Below are the code and all the weights of a small trained network. Each question names an input and a target symbol and asks about switching units off, where a switched-off unit gives its printed mean instead of its output.

import numpy as np


def w(rows, s, z=0):
    codes = np.array(rows[::2]) - 128.0
    scale = np.full(codes.shape[1], s)
    scale[-1] = z or s
    return codes * scale


def f(y):
    return y / 2 * (1 + np.tanh(0.7978845608 * (y + 0.044715 * y**3)))


def softmax(a):
    e = np.exp(a - a.max(-1, keepdims=True))
    return e / e.sum(-1, keepdims=True)


def log_softmax(a):
    a = a - a.max(-1, keepdims=True)
    return a - np.log(np.exp(a).sum(-1, keepdims=True))


def net(x, mask):
    ids = ['ΠΦαβδζθξψ'.index(c) for c in x.split()]
    T = len(ids)
    res = E[ids] + P[:T]
    q, k, v = (res @ M[0].T for M in (Q, K, V))
    z = softmax(np.where(np.tri(T) > 0, q @ k.T / 2**0.5, -1e9)) @ v
    res = res + np.where(mask[0], z, O[0][:, -1]) @ O[0][:, :-1]
    y = f(res @ A[0][:, :-1].T + A[0][:, -1])
    res = res + np.where(mask[1:17], y, B[0][:, -1]) @ B[0][:, :-1]
    return log_softmax(res[-1] @ U[:, :-1].T + U[:, -1])


Q, K, V, O, A, B = {}, {}, {}, {}, {}, {}
E = w([
[6,114,142,83],'Π',
[125,3,145,146],'Φ',
[177,211,3,113],'α',
[110,190,224,214],'β',
[197,114,152,3],'δ',
[154,95,196,102],'ζ',
[116,194,196,187],'θ',
[163,30,108,149],'ξ',
[85,44,88,148],'ψ',
],0.015)
P = w([
[203,162,254,202],'0',
[78,152,173,145],'1',
[76,139,164,138],'2',
[73,133,153,131],'3',
[72,124,144,126],'4',
[71,116,136,121],'5',
[70,113,128,115],'6',
[74,115,121,112],'7',
[71,103,115,106],'8',
[67,104,109,99],'9',
[75,101,104,96],'10',
[67,98,95,94],'11',
],0.0082)
Q[0] = w([
[223,229,93,254],'H0',
[77,62,242,142],'H0',
],0.028)
K[0] = w([
[148,126,215,252],'H0',
[254,104,86,118],'H0',
],0.031)
V[0] = w([
[166,169,91,3],'H0',
[142,41,203,94],'H0',
],0.012)
O[0] = w([
[134,185,88,1,254],'H0',
[151,84,217,71,228],'H0',
],0.0098,0.0085)
A[0] = w([
[165,168,77,216,82],'N0',
[65,83,46,203,119],'N1',
[72,84,66,96,174],'N2',
[169,166,96,77,71],'N3',
[203,159,70,145,97],'N4',
[1,155,131,110,171],'N5',
[121,144,162,38,89],'N6',
[91,88,206,58,114],'N7',
[156,34,51,117,140],'N8',
[93,140,138,158,147],'N9',
[146,149,160,63,221],'N10',
[180,114,93,173,228],'N11',
[121,46,127,162,3],'N12',
[222,213,177,158,149],'N13',
[26,171,111,175,154],'N14',
[190,90,137,67,147],'N15',
],0.014,0.012)
B[0] = w([
[129,157,116,15,137],'N0',
[70,63,166,53,150],'N1',
[67,74,240,90,183],'N2',
[210,112,136,125,186],'N3',
[94,98,177,177,134],'N4',
[180,144,43,157,173],'N5',
[78,238,116,252,243],'N6',
[223,168,184,103,251],'N7',
[177,234,58,179,149],'N8',
[153,118,177,121,139],'N9',
[43,18,83,31,254],'N10',
[160,68,46,215,148],'N11',
[21,196,249,131,139],'N12',
[67,102,108,103,146],'N13',
[198,146,108,187,152],'N14',
[113,138,88,163,223],'N15',
],0.023,0.027)
U = w([
[112,101,134,2,66],'Π',
[93,47,67,132,154],'Φ',
[128,103,104,128,128],'α',
[187,141,69,97,98],'β',
[120,116,113,109,249],'δ',
[101,125,154,107,58],'ζ',
[78,147,82,87,157],'θ',
[118,121,90,210,78],'ξ',
[37,73,145,130,32],'ψ',
],0.0074,0.013)

Each question gives the input, a string of symbols that net reads in full, and the target symbol t.
The units are the heads (2 rows each of Q, K, V and O) and the neurons (one row each of A and B). Each row of codes is followed by its name. A weight is (code - 128) times the scale printed after its matrix; where a second scale follows, it is the last column's (O, A, B and U).
mask holds one flag per unit, heads first, then neurons. A switched-off unit (its flag False) gives its mean, the last column of its rows in O or B, instead of its output. The means were averaged over made-up inputs and are rounded, as every weight is.
A unit's drop is (log p(t) with every unit on - log p(t) with that unit switched off) / (log p(t) with every unit on - log p(t) with every unit switched off).
The circuit of an input: a set's keep is (log p(t) with only the set's units on - log p(t) with every unit switched off) / (log p(t) with every unit on - log p(t) with every unit switched off). Starting from the 12 units with the biggest drops (on a tie, the unit counted first), units are removed one at a time, each time the one whose removal leaves the highest keep (on an exact tie, the one counted first), for as long as the keep stays at least 0.8.
circuit, biggest first: the units of the circuit, biggest drop first
k most important neurons: the k neurons with the biggest drops, biggest first
drop when u is switched off: that unit's drop, to one decimal
input δ β ζ Π ξ δ ζ δ ζ Π δ Φ, target θ: circuit, biggest first => N6, N10, H0
input ζ Π ψ Φ, target ζ: 2 most important neurons => N10, N6
input θ Φ δ ψ δ δ ζ ζ ζ θ, target Φ: 3 most important neurons => N6, N7, N1
input ψ ζ Π θ, target ξ: 4 most important neurons => N10, N2, N7, N14
input Π β β ζ β ξ ψ, target ψ: 3 most important neurons => N7, N1, N6
input Φ δ Φ ζ Φ ζ, target θ: circuit, biggest first => N6, N10, H0
input θ ζ ζ δ ξ ζ Φ θ δ β β β, target Φ: 4 most important neurons => N6, N7, N1, N11
input δ ζ α ζ ζ α θ, target θ: circuit, biggest first => H0, N6, N10, N2
input α ξ Φ ζ β ζ ζ Φ ζ ζ ξ β, target β: 2 most important neurons => N10, N6
input α ξ Π Φ ζ θ, target β: 4 most important neurons => N10, N6, N14, N0
input ψ α ψ β, target ξ: 4 most important neurons => N10, N2, N14, N7
input β ξ Π ξ α α θ, target ψ: 4 most important neurons => N7, N1, N12, N6
input ζ ξ Π Φ, target ζ: 4 most important neurons => N6, N10, N12, N5
input Π Π ζ ζ Π ζ ζ ζ ζ ξ ξ, target ξ: 4 most important neurons => N10, N8, N11, N7
input θ ζ ψ Π ζ δ ψ, target θ: 3 most important neurons => N6, N10, N8
input δ δ α θ, target θ: 2 most important neurons => N6, N2
input δ δ Π Φ Π ξ δ ζ ζ ζ α β, target θ: 3 most important neurons => N6, N2, N10
input θ ψ ψ ψ, target ψ: most important neuron => N1
input Φ ψ β β, target ζ: drop when N10 is switched off => 1.8
input Π ψ ξ ζ, target Π: drop when N8 is switched off => 0.2
input β β α ζ Φ α δ, target θ: drop when N11 is switched off => 0.1
input θ ζ ζ δ ξ Φ δ ζ β, target Φ: drop when N13 is switched off => 0.2
